Below are the code and all the weights of a small trained network. Each question names an input and a target symbol and asks about switching units off, where a switched-off unit gives its printed mean instead of its output.

import numpy as np


def w(rows, s, z=0):
    codes = np.array(rows[::2]) - 128.0
    scale = np.full(codes.shape[1], s)
    scale[-1] = z or s
    return codes * scale


def norm(h):
    return h / np.sqrt((h * h).mean(-1, keepdims=True) + 1e-5)


def f(y):
    return np.maximum(y, 0)


def softmax(a):
    e = np.exp(a - a.max(-1, keepdims=True))
    return e / e.sum(-1, keepdims=True)


def log_softmax(a):
    a = a - a.max(-1, keepdims=True)
    return a - np.log(np.exp(a).sum(-1, keepdims=True))


def net(x, mask):
    ids = ['αβγδεηθξτφψω'.index(c) for c in x.split()]
    T = len(ids)
    res = E[ids] + P[:T]
    u = 0
    for l in range(2):
        q, k, v = (norm(res) @ M[l].T for M in (Q, K, V))
        z = softmax(np.where(np.tri(T) > 0, q @ k.T / 4**0.5, -1e9)) @ v
        res = res + np.where(mask[u], z, O[l][:, -1]) @ O[l][:, :-1]
        u += 1
        y = f(norm(res) @ A[l][:, :-1].T + A[l][:, -1])
        res = res + np.where(mask[u : u + 12], y, B[l][:, -1]) @ B[l][:, :-1]
        u += 12
    return log_softmax(norm(res)[-1] @ U[:, :-1].T + U[:, -1])


Q, K, V, O, A, B = {}, {}, {}, {}, {}, {}
E = w([
[139,43,162,178,1],'α',
[157,146,136,168,78],'β',
[95,158,55,187,99],'γ',
[119,88,120,130,135],'δ',
[76,140,78,182,126],'ε',
[164,158,143,153,74],'η',
[108,140,115,124,99],'θ',
[126,144,135,102,146],'ξ',
[198,138,107,165,157],'τ',
[128,101,133,125,127],'φ',
[164,141,116,158,153],'ψ',
[119,82,111,125,142],'ω',
],0.0092)
P = w([
[20,129,218,207,209],'0',
[109,80,78,131,95],'1',
[123,80,58,161,79],'2',
[150,84,40,156,66],'3',
[184,84,30,165,40],'4',
[202,79,2,195,43],'5',
[228,110,26,195,16],'6',
],0.0016)
Q[0] = w([
[106,2,111,86,165],'0.h1',
[170,248,104,115,117],'0.h1',
[87,142,183,213,92],'0.h1',
[97,114,178,177,124],'0.h1',
],0.0069)
K[0] = w([
[33,163,233,198,155],'0.h1',
[168,116,37,2,145],'0.h1',
[197,89,99,165,82],'0.h1',
[151,91,125,165,93],'0.h1',
],0.007)
V[0] = w([
[161,68,4,217,77],'0.h1',
[71,61,146,119,149],'0.h1',
[133,150,215,104,110],'0.h1',
[90,81,190,114,131],'0.h1',
],0.0022)
O[0] = w([
[6,231,126,69,159,2],'0.h1',
[134,171,120,212,151,103],'0.h1',
[183,74,145,139,151,2],'0.h1',
[148,139,134,197,163,8],'0.h1',
],0.0025,0.00026)
A[0] = w([
[153,33,168,131,55,5],'0.n1',
[66,180,199,24,211,86],'0.n2',
[131,129,128,129,127,118],'0.n3',
[131,127,129,131,127,92],'0.n4',
[56,148,169,3,163,41],'0.n5',
[108,76,199,92,94,52],'0.n6',
[115,179,136,59,150,122],'0.n7',
[118,147,126,176,124,87],'0.n8',
[157,85,41,93,161,34],'0.n9',
[100,231,123,177,114,153],'0.n10',
[121,91,197,123,220,170],'0.n11',
[130,141,106,162,123,95],'0.n12',
],0.0035,0.0024)
B[0] = w([
[103,62,58,127,192,182],'0.n1',
[117,223,76,2,216,172],'0.n2',
[130,128,130,130,126,128],'0.n3',
[135,133,121,134,132,128],'0.n4',
[129,199,88,106,205,154],'0.n5',
[143,107,95,177,133,140],'0.n6',
[191,149,138,99,179,178],'0.n7',
[119,144,126,111,131,152],'0.n8',
[131,159,200,121,90,230],'0.n9',
[106,154,142,64,168,249],'0.n10',
[167,161,149,70,96,211],'0.n11',
[123,144,114,113,133,163],'0.n12',
],0.0043,0.0014)
Q[1] = w([
[176,152,183,126,104],'1.h1',
[100,228,122,111,130],'1.h1',
[51,59,126,171,254],'1.h1',
[58,16,106,152,171],'1.h1',
],0.0092)
K[1] = w([
[204,58,58,115,100],'1.h1',
[129,179,1,22,114],'1.h1',
[57,148,224,123,235],'1.h1',
[46,134,255,162,179],'1.h1',
],0.0061)
V[1] = w([
[175,67,115,82,208],'1.h1',
[181,133,187,3,101],'1.h1',
[119,43,21,101,135],'1.h1',
[138,96,208,188,182],'1.h1',
],0.0037)
O[1] = w([
[97,108,38,116,158,114],'1.h1',
[87,198,119,29,235,218],'1.h1',
[39,3,117,154,154,105],'1.h1',
[155,178,65,203,109,11],'1.h1',
],0.0035,0.0012)
A[1] = w([
[30,103,138,216,154,104],'1.n1',
[2,115,178,56,47,23],'1.n2',
[154,81,222,122,157,50],'1.n3',
[186,175,94,213,224,7],'1.n4',
[118,152,148,140,136,96],'1.n5',
[167,161,176,140,78,5],'1.n6',
[195,131,147,76,146,100],'1.n7',
[129,174,146,165,172,90],'1.n8',
[105,91,89,126,139,98],'1.n9',
[103,213,174,157,149,48],'1.n10',
[158,103,107,177,75,123],'1.n11',
[135,105,99,139,67,120],'1.n12',
],0.0052,0.0029)
B[1] = w([
[115,161,48,55,55,189],'1.n1',
[36,141,217,221,253,248],'1.n2',
[211,105,199,102,137,142],'1.n3',
[248,111,97,247,160,227],'1.n4',
[114,110,122,123,139,133],'1.n5',
[135,199,173,110,115,149],'1.n6',
[145,120,82,173,81,250],'1.n7',
[139,92,94,157,119,159],'1.n8',
[92,138,169,111,127,170],'1.n9',
[107,48,89,114,158,153],'1.n10',
[119,176,154,84,161,237],'1.n11',
[127,161,164,112,167,218],'1.n12',
],0.0048,0.002)
U = w([
[106,101,108,99,114,102],'α',
[150,251,205,143,44,74],'β',
[65,140,210,171,202,252],'γ',
[64,218,32,162,75,108],'δ',
[112,44,169,167,20,172],'ε',
[155,126,125,118,102,73],'η',
[185,73,225,90,153,117],'θ',
[119,2,81,112,209,79],'ξ',
[107,98,107,110,140,73],'τ',
[200,134,77,242,176,174],'φ',
[146,218,98,36,219,128],'ψ',
[116,105,69,119,100,123],'ω',
],0.0085,0.0035)

Each question gives the input, a string of symbols that net reads in full, and the target symbol t.
The units are the heads (4 rows each of Q, K, V and O) and the neurons (one row each of A and B). Each row of codes is followed by its name. A weight is (code - 128) times the scale printed after its matrix; where a second scale follows, it is the last column's (O, A, B and U).
mask holds one flag per unit, layer by layer, with each layer's heads first. A switched-off unit (its flag False) gives its mean, the last column of its rows in O or B, instead of its output. The means were averaged over made-up inputs and are rounded, as every weight is.
A unit's drop is (log p(t) with every unit on - log p(t) with that unit switched off) / (log p(t) with every unit on - log p(t) with every unit switched off).
The circuit of an input: a set's keep is (log p(t) with only the set's units on - log p(t) with every unit switched off) / (log p(t) with every unit on - log p(t) with every unit switched off). Starting from the 12 units with the biggest drops (on a tie, the unit counted first), units are removed one at a time, each time the one whose removal leaves the highest keep (on an exact tie, the one counted first), for as long as the keep stays at least 0.8.
circuit, biggest first: the units of the circuit, biggest drop first
most important unit: the unit with the biggest drop
k most important neurons: the k neurons with the biggest drops, biggest first
k most important neurons of layer l: the k neurons of layer l with the biggest drops, biggest first
drop of u: that unit's drop, to one decimal
input γ η ξ φ φ α δ, target γ: circuit, biggest first => (0.h1 0.n9 1.n2)
input ξ φ ψ ξ, target ξ: circuit, biggest first => (1.h1 0.h1 1.n11)
input γ ψ ξ ω, target γ: circuit, biggest first => (0.h1 1.n2 0.n9)
input φ φ ξ φ, target φ: circuit, biggest first => (1.h1)
input γ τ ξ ξ ω, target γ: 3 most important neurons => (1.n2 0.n9 0.n1)
input ε ω ξ θ φ ξ, target θ: circuit, biggest first => (1.h1 0.n9 1.n3 0.n2)
input θ γ α β φ δ, target θ: 2 most important neurons => (1.n2 1.n11)
input θ ψ ξ α ψ α φ, target θ: 4 most important neurons of layer 1 => (1.n2 1.n1 1.n11 1.n4)
input ψ τ θ ξ ω, target ψ: 2 most important neurons => (1.n11 1.n12)
input ψ θ ξ ψ δ, target ψ: 3 most important neurons => (1.n11 1.n12 1.n2)
input δ ξ ω, target δ: 2 most important neurons of layer 0 => (0.n11 0.n1)
input δ β θ δ, target δ: 2 most important neurons of layer 1 => (1.n1 1.n11)
input θ ξ ξ ξ φ, target θ: 3 most important neurons of layer 1 => (1.n11 1.n4 1.n2)
input β τ ξ θ δ φ, target β: most important unit => 1.h1
input φ ψ τ ε α δ, target φ: 2 most important neurons => (0.n11 1.n4)
input δ ξ α θ τ ω, target δ: 3 most important neurons of layer 0 => (0.n11 0.n9 0.n1)
input ξ φ ξ, target ξ: drop of 1.n2 => 0.1
input β τ θ, target γ: drop of 1.n2 => 0.4
input ψ ω ω, target ψ: drop of 1.n12 => 0.2
input ψ ξ γ α φ, target ψ: most important unit => 1.h1
input ξ ψ ξ θ θ ξ, target θ: drop of 0.n9 => 0.6
